Rows lie near named flat spaces through zero. A row that begins with a name and a colon came from that space; any other row is followed by the name of its block's space that it lies nearest.
gibo-sosig: [ -3  10 -15  -2   7 -23 -36  -7 -63   5 -21  38  -5 -37 -19  42  25 -13
 -21  -6  -5 -33   7   5 -43 -29   7   6   7 -21 -23  33]
vibo-veve: [  4   4  -6  17  -1 -25  -6   8 -16  24   5  45  18 -20 -37   8  50 -20
 -11 -25  27 -26  13   8 -18 -12 -19 -18 -10  -6 -22  41]
veg-ziru: [-10  29  21   3  -6  44   9  -1  -3 -18  -7  -3 -73 -13  -2   9   6  -5
 -10  12  23  30 -26 -24 -55 -17  20  28 -30 -36  -9  10]
bupep-vuku: [  6   2  10 -24   7  12  -2  11  35   3  34 -28 -29 -32   7   7  -3  34
  -5  -1   1   5 -37   9   8  13  21  14   3  -4 -18  16]
veg-ziru: [-31  29   5   5  -2  -7 -17 -11 -46   0 -51  34  -5   3  22   3   4 -27
  -4   5   4  -5  36  -1  -8 -25   4  -8  11 -21   8 -13]
gibo-sosig: [ 23 -14 -17   6  -4  12   0   1  -3   6  51 -12 -18 -18 -21   6  10  12
   8 -10   3   0  -8  -6 -25  -9  23 -13   5  35  -9  32]
bupep-vuku: [ 14  -4   6   6  -6  47  32   0  16  15  17 -17 -59  31  11 -14   3  -6
  18  12 -12  46 -26 -19  -9   0  56  -7  21  36  18   8]
bupep-vuku: [ 33  -4   4 -13  -2  -2  16  -7  25   1  15   2  20 -27 -21   7  -2  17
   0   0   5  21 -34  12  10   4 -18  10 -26 -14   0  11]
gibo-sosig: [-31  -6   2  16 -12  -7  10  28  36  17  52 -12   8  38   3 -25  28 -10
  20 -18  29  -4  -1 -18  24  39 -21 -12  18  38 -17   5]
vibo-veve: [ 15   9 -10 -40  -8  -1  12 -14   2  32   2  -9 -18  22  32  17  -7  -5
  29  20 -27  65 -67 -24  41  24  26  21  61  30  17 -16]
bupep-vuku: [-21  17  29   0 -33  15  34   0  20 -13  26  17 -24  -7 -17  11  21  -1
   8  24  41  50 -55 -23 -11   3 -16   9 -26 -27  -9  14]
vibo-veve: [ 31   5   9  -7   8  20  12 -25 -10 -27 -54   4  -5 -15  -7   8 -32   5
 -16  21 -19  21  -6  10 -21 -26   2  21 -41 -46  24 -19]
bupep-vuku: [-19 -30 -26  12   6 -28 -27   0 -31 -34 -30 -22  29  23  -3  -3 -30   3
 -16   9 -21 -60  58  -8  -7  -8 -17 -15   7   9   7 -42]
bupep-vuku: [-51  -9   7   3 -27  -1  -1   9  -4 -29  38 -18 -24  -3   1   9  -3  22
   2  29  17  -9  -3 -21  -9  -6  12 -24  15  11 -13  -3]
veg-ziru: [-29  10  12  -3 -14   1 -11   3 -12 -14  32   8 -16 -36  -3  22  10  15
  -2   8  18  -5 -13   2 -19 -11   7  -2  -4 -13 -23  27]
vibo-veve: [ 26  -3  -6 -23  13  15   3  10  40  34  48 -34  -9  12  26  -4  -3   9
  26 -19 -20  30 -49   1  34  46  18  30  33  41  -6  11]
bupep-vuku: [-33 -14   4   7 -10  20   3  12   6 -12  30 -32 -38  23  18  -9  -8  13
   8  17  -6  -4   5 -16  -3   3  38 -19  28  33  -1  -5]
gibo-sosig: [ 74 -23 -16   3  22  27  19  -5  43  -7   8 -42   3  -5 -26 -26 -28  22
  -6 -18  -9   5   2   8 -12   1  -5  11 -44   9  18 -10]
vibo-veve: [-31 -20   5  11 -18 -10   1   3 -28 -16  15  20   1  10 -20  33  17  -6
  -2  26 -11 -10 -24  -9 -23  -1   6  -2   9   0 -16  24]
vibo-veve: [  2   9   3 -12   8  16  -9  -6   0   0  -1 -16  -9  -5  33  -4 -25   9
   9   0 -19  11   3  11  12   1  22  10  12   6   9  -8]
bupep-vuku: [  3   1   9  13  20   5  -2  17  29  20   0   0  19  15  13 -28   8  -9
   0 -31  -2 -19  25  26  21  22  -7   2  -7   5  -4   8]
veg-ziru: [ 13  10 -10  -5  23 -11 -15  -4   5  -1 -54 -12  25   9  20 -27 -27  -5
 -11 -17  -6 -20  48  10  21   1 -25   6 -10 -15  18 -46]
gibo-sosig: [-29 -30  -7  16  -9 -33 -13  22 -19  17  51  25  21   3 -27  27  47  -5
   1  -6  -5 -43 -10   8  -4  13   6 -24  34  33 -36  54]
vibo-veve: [ -20   20    6    5   -8   -6   -8  -33  -49  -57 -101   16    4  -23
    3   -9  -46    4  -31   36   11  -16   79    0  -22  -71  -14  -31
  -41  -64   39  -65]
veg-ziru: [ 25 -12 -29  -2  11 -33 -19  -5   0  25  18  -1  76   2  12 -18 -12  -1
  22 -34 -13 -21  39  25  49  15 -29 -17  21  43  11 -10]
veg-ziru: [-17 -13   6 -26  -6 -36  -8   7  24  10  39  -3  50 -22  17   8  -7  32
  11   4 -10 -10 -18  30  66  24  -9 -16  30  14 -10   6]
gibo-sosig: [ 17  14  -8   3  25  12 -18   4   6  -6 -27 -22 -22 -18   2 -20 -12   6
 -22 -24  12 -28  42   4 -24 -15  -1   7 -26 -19  -1 -15]
veg-ziru: [-38  29  19 -12  -1   6 -20   5   0   0   8  -2 -17 -22  38  -1  -5  10
   3  -2  11  -3   9  12  13   0  13   2  13 -12 -12   2]
veg-ziru: [ 41  25 -12 -20  11  24   4 -18   9  25  -8 -16 -10   8  35 -16 -22 -10
  26 -16 -10  51 -12  -7  20   9   9  26  13  19  26 -22]
gibo-sosig: [-12   0   5 -11 -19  29  21   9  42   7  67 -44 -29  31  32 -15 -11  11
  40   8   6  52 -46 -29  29  38  17  10  32  49   3  -9]
vibo-veve: [-10   5  -6   0  -9  -4  -5  -6  -6 -18   2 -11   9   1   6  -4 -17   2
   6   4  12   2  13 -13   0  -2 -20   1  -6   0   5 -24]
gibo-sosig: [-10  16   2 -20  -4  25 -10  -4  -7  -3  25 -24 -48 -13  29  15 -14  14
  12  11  -6  26 -29 -15 -10   0  37  18  25  11  -5   3]
gibo-sosig: [-36  -4  13  12   0  -9  -9  21   6  -1  13   6  -1  -1  -1  -2  19   3
 -11  -5  11 -35  16  10   0   5   1 -14   3  -4 -22  17]
gibo-sosig: [-38  18   1  12 -11 -17  -8   0 -22   7 -24  22   6  11  18 -20  11 -18
   2  -2  23 -14  54  -5  15 -19  -4 -41  20   5   9 -19]
vibo-veve: [-42  22   5  23 -29   1  18  -6 -22  -5 -29  23 -18  39   8 -23  14 -36
  11  16  37  22  35 -40  -4 -21 -10 -34   9   4  21 -33]
vibo-veve: [ 42  14 -11 -27   8  -6 -13 -23 -26  17  -2  23  15 -39  -2  38  -2  -2
   7  -6 -21  27 -43  15  -5  -4   0  36   1 -12  -3  25]
vibo-veve: [-13  12 -11 -31 -13 -21 -13 -28 -42 -12 -37   4   3 -11  25  23 -30   6
   4  35 -17  20  -4 -14  18 -22   7  -5  33  -8  21 -39]
veg-ziru: [  2  -9   5  -8  17  17   8  12  32  -7 -27 -39 -37  24  13 -18 -18  13
 -16   9 -16  -5  -3  -8   5  12  21  11   3  -6   8 -30]
gibo-sosig: [-44  36   8  -6 -14  -4 -27  -5 -54   0  -4  34 -36 -33  13  35  23 -12
  -4  10  19   0  -5 -11 -32 -27  19   2  19 -22 -22  24]
veg-ziru: [  3 -14 -28  14  32 -23 -31   3 -19 -15 -74 -22  19  23   3 -29 -27  -7
 -32 -16 -17 -72  92   3  -5 -15 -16 -15  -5  -6  16 -55]
bupep-vuku: [ 38 -50   0  23   3  21  44   8  58 -16  17 -37  21  40 -28 -39 -21  17
   2   4 -14   2   6   5  14  16  -7 -18 -32  26  26 -16]
bupep-vuku: [  5   3  14   4 -13 -13  15   2  21   0  23  25  30 -31 -29   0  20   9
  -2  -6  33   5 -11  15   8  -3 -33 -12 -33 -21 -11  23]
bupep-vuku: [-34 -20   8  11 -25  11  20   3   9 -42  14 -28 -14  36  -4  -2 -20   8
   6  38   4  12 -14 -34  -9   9  -7  -1  -6   5   7 -29]
veg-ziru: [-45  33  17 -12  -1   2 -17  -6 -31  -3 -51  15 -33  -1  41   6  -6 -10
  -8  19  -3   2  18  -2   3 -19  26  -2  25 -27   5 -20]
[-31  25  -1  11 -11 -18 -15 -12 -44  -6 -44  33   4 -14   7  -8   5 -16
  -9   3  25 -18  63  -2  -6 -44  -6 -41   3 -17  12 -19]
vibo-veve
[  5  14  23  -7   1  20  21   2  33 -14 -16  -7 -24  -6  -6  -3  -3   6
 -13  10  16  25 -32  -6 -10   6 -12  28 -39 -43  -2  -8]
veg-ziru
[ 39  -3   7 -21  24  35  19  11  73 -12  -4 -67 -40   4   6 -25 -33  32
 -13  -3  -2  20 -32  -8   5  27   2  41 -31 -17   6 -32]
veg-ziru
[ 10  19   1  19  -1  13   6  -7 -11  15  -6  24   8  14   3 -13  13 -33
  15 -20  13  20  15  -2 -10  -3 -13   6 -14   4   9   8]
veg-ziru
[-29  -7  -1  12 -19  -3  -2  -7 -58 -18 -21  28 -40   1 -25  37  21 -13
 -16  36  -6  -9  -7 -25 -53 -37  32 -17  15 -10  -7  17]
veg-ziru
[ 25  31 -11   0  -5  15  -5 -19 -21  25  20  19   9 -10  18  -2   3 -24
  34 -25  11  42   0  -2  -2  -5  -5  12   4  21  10  14]
veg-ziru
[  3  21   3  10   4  14   0   8   2  39  21  19 -11   5  14 -13  31 -24
  18 -31  13  14   4   6   3   8  14  -2  15  23  -6  31]
vibo-veve
[ 16   2  -9 -21  24   0 -28   3  20   3  18 -37  13 -30  29 -11 -31  32
   0 -23 -13 -23  19  28  26  11   6   9   6  10  -4  -8]
vibo-veve
[-22  15  -2   4 -10  -7  -9  10  -8  12  27  11 -11   3  -2  10  29 -16
   9 -11  25   3 -15 -20 -12  12 -12   9  11   7 -23  18]
gibo-sosig
[-27  -7   6   4 -17  -7   4   3   2 -27  11  -7   6   5  -7   5  -7   8
  -1  19  12  -3  -5 -14  -3   3 -19  -2 -10  -9  -5 -13]
bupep-vuku
[-18 -25   9   7  -1  25  19  18  52 -29  23 -62 -18  45  15 -31 -32  21
   6  15  -6   1  -3 -17  15  32   3   5  -4  20   8 -37]
vibo-veve
[-22  11  10  -7   0   7  -7   2  -5  -6 -10  -5 -29  -5  16   5  -4   6
  -6  11  -1  -1  -1  -3  -4  -6  20   1  11 -10  -4  -5]
veg-ziru
[ 33   2  -1  19  -5  14  32   5  30  11  17   7   2  22 -36 -13  27 -25
   9 -19  31  33 -30 -23 -20  20 -39  23 -40  -2  -3  12]
vibo-veve
[ -8   4   7   5  -9  19   8 -16  -6 -42 -27 -17  -5  11   9  -9 -39   3
   0  24   1  16  16 -14 -14 -14 -12   8 -29 -21  23 -41]
vibo-veve
[  9 -32  -5  12   1   0  23  36  70  11  67 -40   4  38 -28 -21  24   7
   8 -21  18  -7 -35 -20  12  57 -27  11  -6  36 -24  11]
vibo-veve
[ 13 -23  -2   1  -4  -4  13   2  21 -20  12 -17  12  -8 -25  -3 -11  23
  -9  10   4  -8  -5   0   0  -1 -13  -9 -21  -3   2  -7]
bupep-vuku
[ -9  46  -4 -46   7 -13 -46 -12 -40  25   3  17 -23 -59  38  46   6   5
   4  -7  -6  13 -35   9   3  -5  23  34  41 -16 -25  24]
bupep-vuku
[ 23   9   1 -20  11  10  -2  -7  -3  31   4   8 -12  -9  19  15   4  -2
  11  -5 -27  26 -34  15  13   8  33  18  27  10   1  23]
vibo-veve
[ 36   8 -15  15  12  11   1  -3   9   0 -14 -10  -4 -12 -18 -31  -3  -3
 -10 -28  27 -10  45  -3 -22 -21 -17 -12 -36  -3  11 -12]
gibo-sosig

Rows lie near named flat spaces through zero. A row that begins with a name and a colon came from that space; any other row is followed by the name of its block's space that it lies nearest.
moda-zare: [ -6  14  30 -33  49  19  19  -6  39  -7 -58  42 -35 -29 -24  -3  50 -22
 -29   9  27 -43 -16  -5   2  11  50   7  32  10 -14   7]
vob-vuren: [-16  18  12   6  -6  21   1 -17  34  -3 -18  25 -21 -23   2 -14  28  -6
  13  -8  -9  14 -19   0 -27   9   2   5  -8   3 -24 -20]
mero-zin: [ -2 -35  10   1  18  16   3  -1 -11  19  17  25   2  -4  -7 -40   9 -30
   3   0  -4 -36   2   4  35  -3  30   5  26 -15   4  50]
rala-vus: [ -9  -4  60  25  12  -3  11 -25 -27   3   6  -4   1 -21   5   3  16 -18
  23   7  21 -19 -16   6 -14 -27  23  42   6 -21 -20  24]
moda-zare: [ 14   4  33   8  -5   9  10 -15 -28   8  26 -16  12  24 -23  -3  14  -6
   3  24  -7  -4  16   1  -6 -12   2  17  -7 -12   4  24]
rovub-pogif: [ 12   0 -23 -24  12   2   6   7  -4  11  10 -21 -23  28 -29 -17  -6  -7
 -27   5   5 -19  20  -8  11  16 -23   0  18  11   5   5]
rovub-pogif: [-11  -2  12  -2 -16 -42 -15  25   5 -20 -44   9  24 -26  17  59   1  16
  30 -14  15 -18   5  30  -9 -26   2   3  -4 -22   8  -9]
rala-vus: [  4   6 -38 -25   8 -12   1  21   6  -6   3 -31 -11  12 -21  22 -13  11
 -24   1   4   8  18  -2   6   4 -28 -10   6   4   7 -29]
rala-vus: [ 14   3 -34   3 -43  -1 -21  -1  -4   2   1  18  22  26  31  -7 -31  22
   8 -15 -21  20   7  -3  -6  27 -16 -31 -29  22  17   2]
moda-zare: [  5 -14 -36  -1  -5   5  -2  10 -19   7  42 -21  11  12  -7  -5 -19   7
  -8   2 -21  22  17  -5  19  -3 -15 -19  -3  -4  11  -7]
moda-zare: [-20  -9 -16 -13 -21 -13  -7  23  24 -17 -28  27   6 -23  31  13 -12  -1
  35 -18  -8  11 -17  31 -10  12  -8   0   1 -10   4 -13]
mero-zin: [-16 -56 -43 -29  12   9 -27  23  27  23 -19  74  -9 -31  -7 -31  13 -31
   8 -46  -3 -78  19  19  54   7  29 -21  40 -24   0  49]
vob-vuren: [-10  -8   6   0  -9 -22   3  18 -14  -1 -12  -7   1 -21  -5   4  13   8
  24  -5  -6 -20  18  20  -5 -26 -13  -8  17 -16   3  -6]
rovub-pogif: [  6  21  52  31   6  -7  10 -22  -6  -5 -13 -17  -2   8  20  -4  -2   1
   0  15  23   9 -29 -14 -22  -3   7  27 -11  18  -6   4]
vob-vuren: [  2  -8   7  -7   5  -3   8  -6 -31   1  12  -4   4  -1   2   6  -8  -6
   4   4   9 -13   4   5   0  -3   9  11   9  -7  -1  16]
vob-vuren: [ -3  21 -26 -22  14  11   2  -9  11 -10 -12   9 -14 -25 -11  28  14  17
 -25  -7   4  11   5 -16 -10   4  14 -24  -4  12 -16 -39]
rovub-pogif: [  6  14   2   0  22  33   9 -21  19   5   1  14 -18   6  -4 -31  12  -8
 -32  10   0  13 -19 -29   4  23  22  -8  -2  27  -8  -1]
rala-vus: [  6  13 -25  -9 -13 -14  13  11 -21  -7   4 -34  -9  12  10  -5 -25  23
  -4   6  -8  25   6  -4 -17  11 -37 -18   3  24  10 -31]
mero-zin: [  1   3 -24 -41  -1  -3   1  26  22  -6 -23   8 -10   8 -27  12  11  -2
  -6   1  -7 -17  22  18   3  14 -15  -9  14  -4  11  -6]
moda-zare: [ -5   0  14   3  19 -12  12  -4 -13  -7  -8 -12 -11 -13  18   1 -13  -4
  -3   2  25  -4 -21  -3  -4   0   8  16  14   8  -6  -2]
rala-vus: [  -4  -40  -10   14  -17   30   34   -1  -80   47   95  -36  -20    6
  -42 -117   20  -18   34   17  -70  -13   51    9   12  -25  -45  -21
   48  -21    3   30]
rovub-pogif: [ -4 -22   2  25  12   3  32   0 -46  23  43 -43 -32   7  15 -96 -25 -13
   5  11 -12   5 -14 -13   9   3 -32   1  42  22   2  11]
mero-zin: [  8   6  45  11 -25  -9 -12 -20 -11  -9 -24  32  32  10  32  30  -5  -2
  27   0  16 -12 -14  15 -22   6  27  26 -27  -5   3  36]
rovub-pogif: [ -1  11  24 -11   1   2  11   1   2  -5 -11   0  -1  -2 -24  12  29  -4
   7  16  -4  -9  11  13 -13 -10   3  10   4 -13   0   0]
vob-vuren: [ 13  22  44  29  -9  25  17 -40 -27   4  44 -26  11  30  -2 -12   2  -5
   2  33 -10  42 -14 -16 -27   2   1  28 -30   4  -8   8]
moda-zare: [  1  14  25  24 -12  -9   1 -12  -8   0   4 -23  -1   7   4   0   1   6
  13   4   4  10  -4  -2 -22 -11 -19  16 -12   1  -8  -7]
mero-zin: [-10  20  30  22 -17   5  20 -12 -15  -9   1  -8   1 -21  13 -12  19  14
  27  15 -22  35 -12   3 -37 -15  -5  -6  -8   4  -7 -27]
rovub-pogif: [  6   9 -12  -4  14  11  -5  -6  23  -1 -15  15  -8   3   6  -5  -2   3
 -28  -3   9   4 -12 -21   9  18  16 -14  -5  23  -1  -6]
mero-zin: [  9 -14 -42  -4 -15  -6 -34  -6   9   9   5  13   2  29  27   3 -50  -6
  -8 -35  20 -10  -4  -8  14  35 -14   8 -17  12  -1  21]
mero-zin: [ 11   2  -2   3 -32  -3 -27 -28  -7   2 -11  34  14  23  42  14 -35  -2
  13 -26  20 -10 -12  -1 -16  35   6  17 -31  13  -6  31]
mero-zin: [ 29  53   2  -2 -35 -23 -19 -20  10 -30 -26 -21  24  57  39  77 -54  31
 -17   5  34  50 -22 -13 -46  42 -22  24 -68  36   8 -24]
mero-zin: [-18 -12 -54 -20   4 -11   7  44  14   8  16 -42 -36 -15 -47 -21  13   5
   1  -9 -27  -2  37  14  12 -19 -64 -23  37 -17  -1 -46]
vob-vuren: [ 11  14  12  13  -3   8  -1 -22  -6   2  20 -18   2  25  -1   4 -10  -2
 -10   9   8  19  -8 -15 -11   8  -6  20 -21   7  -7   3]
rovub-pogif: [ -2   8  -7 -17  -8  10 -17  10  47 -10 -24  34  14  -1 -15  35  22  -1
   0  -4 -10   4   5  12   2   6  14  -5 -20 -15   3  -5]
mero-zin: [ 16  20  23  13   2   5 -15 -28  15 -18 -28  35  30  11  49  36 -22  10
 -20   2  29  23 -42 -23  -6  25  53   4 -43  29   4  12]
rovub-pogif: [  7  17  53  32  11  19  23 -40 -22   8  25 -23 -13  16   6 -37   3 -14
  -3  26   9  19 -28 -21 -22   4   5  34  -6  16 -16  14]
rovub-pogif: [-10   9   1 -32   6   3  -2  31  61 -16 -56  40  -1 -18 -24  23  43  -3
   0   3 -11 -13   5  23   4   2  16 -14   8 -12  10 -12]
moda-zare: [ -2 -15  15  -3 -15  -1   1 -12 -35  -8  12  23  32  -7  32  23 -20  -8
  29   0   2   3 -12  20  -7   4  29  18 -10 -17   3  28]
vob-vuren: [-22 -16  22  13   7  13  24  -7 -24  12  17   2 -22 -38  -2 -52  25 -17
  30   2 -17 -11  -5  10  -7 -20   1   4  34 -14 -17   5]
rala-vus: [ -3  -2 -26  -9 -15  -8 -18   8   9  -3 -10  14   7  -9   2  23  -3  11
   6 -20  -3  -5  14   7   0  -1  -5 -15  -9  -7  -1 -10]
moda-zare: [  8  -9  23  20 -58  -2  -9 -26 -56   2  39   7  46  25  38  13 -32  -1
  55  -1 -16  19   1  24 -29   6  -7  28 -38 -20   4  38]
rovub-pogif: [-19 -26   0  -1  -6  -3  12  29   6   7   9  -6 -11  -7  -4 -42   4 -22
  33   1 -23  -6  -1  30   8  -4 -28  11  31 -21   8  10]
rala-vus: [ 14  13 -60 -28 -18 -25 -13  30   9 -14 -15 -22   3  28   7  32 -39  32
 -22  -8   0  21  17  -2   0  24 -40 -30 -12  25  23 -35]
rala-vus: [  3  -8 -16   4  10  40  16 -23 -30  30  84 -38 -22  18 -53 -46  13 -19
 -13  14 -29  14  27 -17   8  -7 -25   8   8 -15 -19   3]
vob-vuren: [-10  -5 -23 -18  -3  -8 -15   2  18  -7 -27  29  -8 -16  22  17 -16  -4
   6 -29  17 -14 -11   8  -3  20   4   3   1   2 -10  -2]
moda-zare: [ 10  12 -18  24   4  16   1 -20 -20  13  54 -45  -5  12 -24 -11   0  18
 -26   8 -15  35  17 -35   1 -17 -20 -17 -18   8 -11 -29]
vob-vuren: [ -3  -9  -8  21   6  -7   0  30  19  12   4 -25  -8   0 -23 -38  19   9
  -6   6 -24   0  17  -6  24 -27 -27 -28  17   0  15 -15]
moda-zare: [  5  13  18  35 -20  -8 -21 -21  -2   2   0  -3  17   2  12  19   1  17
   9 -11   6   7   1 -12 -15 -18  -1   2 -34   0 -10  -3]
rala-vus: [ 13   7  15  24  -6  25  19 -36 -52  18  63 -35  -2  24 -10 -38  -5  -1
  -3  22 -18  26   7 -22 -14  -2 -13   7  -9   8  -9   8]
mero-zin: [ -3  20  22  36 -24   6   9 -30 -24  -3  18 -15   3  -5  33 -16 -11  15
  22   4 -11  45 -23 -12 -38  -1 -11   3 -25  16 -13 -21]
rala-vus: [ 15  12  -6   2  -2   3 -22 -13  12  -4  -2  10  22  17  -1  41  -6  11
 -23  -4  13   6   4 -16   6   4  19  -3 -34   4   1   2]
vob-vuren: [ -8   9 -43   0   8 -20 -11  24  20  -1 -15 -26 -22 -25 -21  11  11  31
 -19 -19  -2  -1  25 -14   7 -24 -31 -41   9   8  -5 -56]
moda-zare: [-12  -6  -7 -25  16  -1 -17   1  41 -13 -69  76  -6 -39  33  19   4  -8
  -5 -32  31 -39 -27   4   9  24  54  -9   9  12  -8  12]
rala-vus: [ 11   1 -38 -30  28  -5  12  30   2   2  18 -48 -16  21 -51   9   0   7
 -44  18  -2   1  32 -10  26  -6 -26 -17  22   2  15 -25]
vob-vuren: [ 27  12 -17  21  12  20  14 -41 -60   5  83 -58  14  40  12  -1 -52  15
 -45  25   4  65 -11 -50   2  12   1   0 -32  30  -2 -12]
[ -5 -15   0   3 -14 -37 -20  11   4  -8 -47  26   6  -5  60   8 -43  -1
  22 -31  34 -29 -27  15   0  19   2  12   4  13   7  22]
moda-zare
[  6   9  12   4 -20  18 -12 -38  -8   4  -2  38   8   1  18   3   2  -2
  10 -13   3  -6  -5  -6 -20  18  23   6 -25   6 -16  21]
moda-zare
[ 19  -6 -30 -28  20  -3  -6  47  48  -5 -30   9   8  37 -16  -5  -5   3
 -47  17  -5  -7   8  -6  48  22   7 -34  11  22  45   9]
rala-vus
[-25 -24   1  12 -23  -3  -7   2  10   2 -12  35  -6 -24  50 -35 -20 -21
  51 -30  -4  -3 -34  25  -9  18  -7  18   9  -6 -10  17]
vob-vuren
[-10 -14 -14   5  -6  -5 -15 -17 -21 -13   2  34  28 -35  56  36 -34   7
  15 -26  16  14 -27   1   0   4  41  -3 -18  -4 -10   1]
moda-zare
[ -8  -6 -26  -1 -16 -15  -9  23   7  -9 -15   8  11 -16  21   7 -12  18
  13 -13 -13  12   1  10   3  -3  -9 -27  -1   2  12 -20]
vob-vuren
[-26 -25  -2   4  17  -3   8  22  14  16 -13   7 -36 -43 -17 -53  33 -15
  18 -17 -11 -40   8  12  16 -24 -12 -11  49 -14 -11  -2]
vob-vuren
[ -3 -10   3  -1   4   0   6   1  -6   7  14 -14 -14  10  -4 -19  -9 -18
   6   0   5  -8  -4   6   2   7 -16  24  14  -6  -4  13]
rovub-pogif
[-15 -50 -38   6   0  -5  -4  34  -6  28  46 -26 -16   4 -19 -58 -15 -24
  18 -16 -24 -19  21  17  40 -13 -47   2  38 -27   6  16]
mero-zin
[ 12  19  34  14  20   7  20 -28 -16  -2  26 -44 -10  30   0  -1 -18 -12
 -21  27  26  26 -27 -20 -15  11  -4  45 -10  14 -10   2]
rala-vus
[  1   4  11  -1   8   4  22  19  10   5  -9 -14 -20   9 -16 -49  19  -3
  -4  22 -19  -1   2   1   2   2 -18 -13  26  15  14  -3]
rovub-pogif
[ -3  32 -36  -5 -37 -12 -13 -10   4 -22 -24   7   1 -13  44  36 -29  39
  10 -25   0  43 -11  -6 -44  23 -21 -25 -35  28 -10 -54]
rala-vus
[-19 -18   9  -8  20  17  19 -13 -17   5  18  12 -19 -32   2 -24   7 -28
  14  -3   3 -11 -16   8   0   0  19  20  28 -15 -21  12]
rovub-pogif
[-12 -34  31  -2  22  16  31  -6 -44  17  26  10 -11 -23  -5 -54  16 -35
  22  13  -7 -35  -3  15  14 -12  26  18  47 -20  -5  45]
vob-vuren
[ -4 -13 -31 -48  18 -13  -3  22   1 -10 -35  33  -2 -29  -6  36   4   3
 -12 -16  17 -43  17  14  18   3  28 -21  26  -7   5   2]
vob-vuren
[  5 -19  -4  12 -11 -23   5   5 -46  15  39 -52  -8  27   2 -25 -37  -7
  14  -1   6 -10  12   6   2  -4 -48  25  16  -5   4  16]
rovub-pogif
[  5 -23 -11  -1  -6   4   0 -18 -56  -1  42   8  33  -2  34  16 -41  -2
   9  -3   3  12  -7   1  10   5  30   4 -10  -8   3  25]
moda-zare
[ -5  -1 -39 -13 -14   6 -11   4  11   2   7   7  -6  -4  -5   3  -4   6
   2 -18 -14   9  13   2  -2   9 -18 -16  -6  -2  -6 -19]
rala-vus
[  0 -21 -11 -12  28 -14  -6  19   3  -5 -16  14  13 -16   7  21  -9  -1
 -19  -5  20 -23  -3  -1  37  -9  35 -12  17  -4  13  12]
moda-zare
[ -1   4  36  40 -16  -5 -14 -31  -8  -4  15  -4  22   7  37  22 -24  -6
  22  -7  21  22 -32  -3 -18  -3   7  43 -37  -8 -15  13]
rovub-pogif
[  9 -19 -10  17   8 -17 -20  -2 -24   1  10   2  32  -5  24  30 -28  13
 -13 -13  21  -9   0 -14  30 -17  30 -11 -12  -2   8  15]
moda-zare
[  6   3  18   9 -28  -9 -11  -1   3  -7  -7   7  25  25  23  15 -18  -1
  22   2   0  11 -11  15 -12  12  -6  20 -24  -3  11  19]
vob-vuren
[-10  14 -41 -36   4 -42 -33  31  46 -31 -66  15   7 -34  -1 107  -2  29
 -13 -35  36 -16  13  14   0 -11   4 -15 -12 -12  -4 -49]
rala-vus
[-26 -15 -47 -23   3   1  22  53  19   6  13 -30 -37 -25 -46 -46  28   0
  14   2 -50   9  31  23  11 -18 -59 -34  48 -17   6 -48]
mero-zin
[ -9 -41  11  -8  39   0  14  20  -8  26   4   1 -28 -15 -35 -55  26 -36
  -2   0   6 -71  17  10  42 -20   8   9  64 -21   1  44]
vob-vuren
